Below are the code and all the weights of a small trained network. Each question names an input and a class and asks about switching units off, where a switched-off unit gives its printed mean instead of its output.

import numpy as np


def w(rows, s, z=0):
    codes = np.array(rows[::2]) - 128.0
    scale = np.full(codes.shape[1], s)
    scale[-1] = z or s
    return codes * scale


def f(y):
    return y / 2 * (1 + np.tanh(0.7978845608 * (y + 0.044715 * y**3)))


def log_softmax(a):
    a = a - a.max(-1, keepdims=True)
    return a - np.log(np.exp(a).sum(-1, keepdims=True))


def net(x, mask):
    res = np.array(x, float).reshape(1, 5) / 4 @ E
    y = f(res @ A[0][:, :-1].T + A[0][:, -1])
    res = res + np.where(mask, y, B[0][:, -1]) @ B[0][:, :-1]
    return log_softmax(res[-1] @ U[:, :-1].T + U[:, -1])


A, B = {}, {}
E = w([
[90,185,185,134,30,250,200,165],'x0',
[196,135,114,100,104,116,162,211],'x1',
[180,196,77,106,185,159,36,119],'x2',
[156,136,193,75,176,130,90,206],'x3',
[90,1,68,100,153,224,103,120],'x4',
],0.0064)
A[0] = w([
[160,112,131,127,212,46,66,95,217],'N1',
[80,86,71,158,156,159,100,49,254],'N2',
[170,95,108,17,184,169,69,164,200],'N3',
[185,253,161,103,122,110,131,170,152],'N4',
[110,113,96,140,143,113,128,41,250],'N5',
[101,80,84,148,136,148,129,49,138],'N6',
[184,125,126,161,105,21,179,136,226],'N7',
[174,68,131,133,140,61,173,168,177],'N8',
[78,65,88,174,123,161,125,54,176],'N9',
[176,255,159,103,100,103,123,140,178],'N10',
[169,205,155,140,117,138,99,160,142],'N11',
[61,92,85,200,153,155,115,53,154],'N12',
[55,111,230,135,42,165,214,167,174],'N13',
[134,130,122,118,229,74,42,100,178],'N14',
[175,77,101,25,196,166,89,174,220],'N15',
],0.0066,0.0026)
B[0] = w([
[121,78,169,109,32,69,95,79,238],'N1',
[205,162,7,175,109,108,100,111,226],'N2',
[145,1,183,21,100,155,37,171,212],'N3',
[200,232,91,240,215,190,135,110,220],'N4',
[170,171,77,147,88,106,125,97,194],'N5',
[202,179,58,180,162,147,131,115,183],'N6',
[189,131,83,121,36,102,69,118,197],'N7',
[213,83,55,89,95,159,64,178,167],'N8',
[177,168,60,168,119,130,181,150,205],'N9',
[183,203,118,230,172,156,136,95,220],'N10',
[188,187,113,171,221,197,120,160,176],'N11',
[183,195,57,200,132,117,146,143,198],'N12',
[54,96,199,170,76,82,223,89,253],'N13',
[70,107,194,111,35,47,103,59,231],'N14',
[164,40,159,30,99,168,65,196,219],'N15',
],0.0053,0.0062)
U = w([
[119,145,134,159,87,79,123,73,151],'0',
[15,56,197,106,83,131,183,151,141],'1',
[158,50,124,1,96,130,44,166,148],'2',
[196,170,71,183,182,164,137,153,138],'3',
[109,145,198,139,222,157,109,136,107],'4',
[60,127,117,58,207,94,131,155,1],'5',
],0.0085,0.007)

Each question gives the input, the list of numbers given to net, and the class t.
The units are the neurons (one row each of A and B). Each row of codes is followed by its name. A weight is (code - 128) times the scale printed after its matrix; where a second scale follows, it is the last column's (A, B and U).
mask holds one flag per neuron, in row order. A switched-off neuron (its flag False) gives its mean, the last column of its row in B, instead of its output. The means were averaged over made-up inputs and are rounded, as every weight is.
A unit's drop is (log p(t) with every unit on - log p(t) with that unit switched off) / (log p(t) with every unit on - log p(t) with every unit switched off).
The circuit of an input: a set's keep is (log p(t) with only the set's units on - log p(t) with every unit switched off) / (log p(t) with every unit on - log p(t) with every unit switched off). Starting from the 12 units with the biggest drops (on a tie, the unit counted first), units are removed one at a time, each time the one whose removal leaves the highest keep (on an exact tie, the one counted first), for as long as the keep stays at least 0.8.
circuit, biggest first: the units of the circuit, biggest drop first
unit that matters most: the unit with the biggest drop
k most important neurons: the k neurons with the biggest drops, biggest first
drop when u is switched off: that unit's drop, to one decimal
input [6,1,-1,5,0], class 1: unit that matters most -> N13
input [0,-8,2,-6,-2], class 3: 2 most important neurons -> [N13; N12]
input [-8,-8,3,3,0], class 2: 2 most important neurons -> [N3; N15]
input [0,8,-7,-3,1], class 1: circuit, biggest first -> [N13; N2]
input [0,6,7,-2,1], class 2: circuit, biggest first -> [N3; N15]
input [-2,7,-6,-3,-8], class 3: 2 most important neurons -> [N14; N4]
input [4,-2,0,-4,5], class 3: circuit, biggest first -> [N14; N1]
input [5,-4,-2,-2,-2], class 1: 3 most important neurons -> [N13; N4; N2]
input [1,-5,7,7,-1], class 2: 2 most important neurons -> [N3; N15]
input [-8,8,-5,3,-7], class 2: 4 most important neurons -> [N8; N7; N1; N13]
input [0,7,8,5,-2], class 4: 2 most important neurons -> [N4; N10]
input [-8,-1,8,8,-7], class 2: 3 most important neurons -> [N3; N15; N1]
input [-4,7,-4,5,-7], class 3: 2 most important neurons -> [N4; N10]
input [6,-5,4,-8,3], class 3: drop when N1 is switched off -> 0.1
input [5,3,-4,5,3], class 1: drop when N13 is switched off -> 0.2
input [6,-1,1,-7,6], class 3: most important neuron -> [N14]
input [-8,-2,1,0,-2], class 2: drop when N14 is switched off -> -0.1
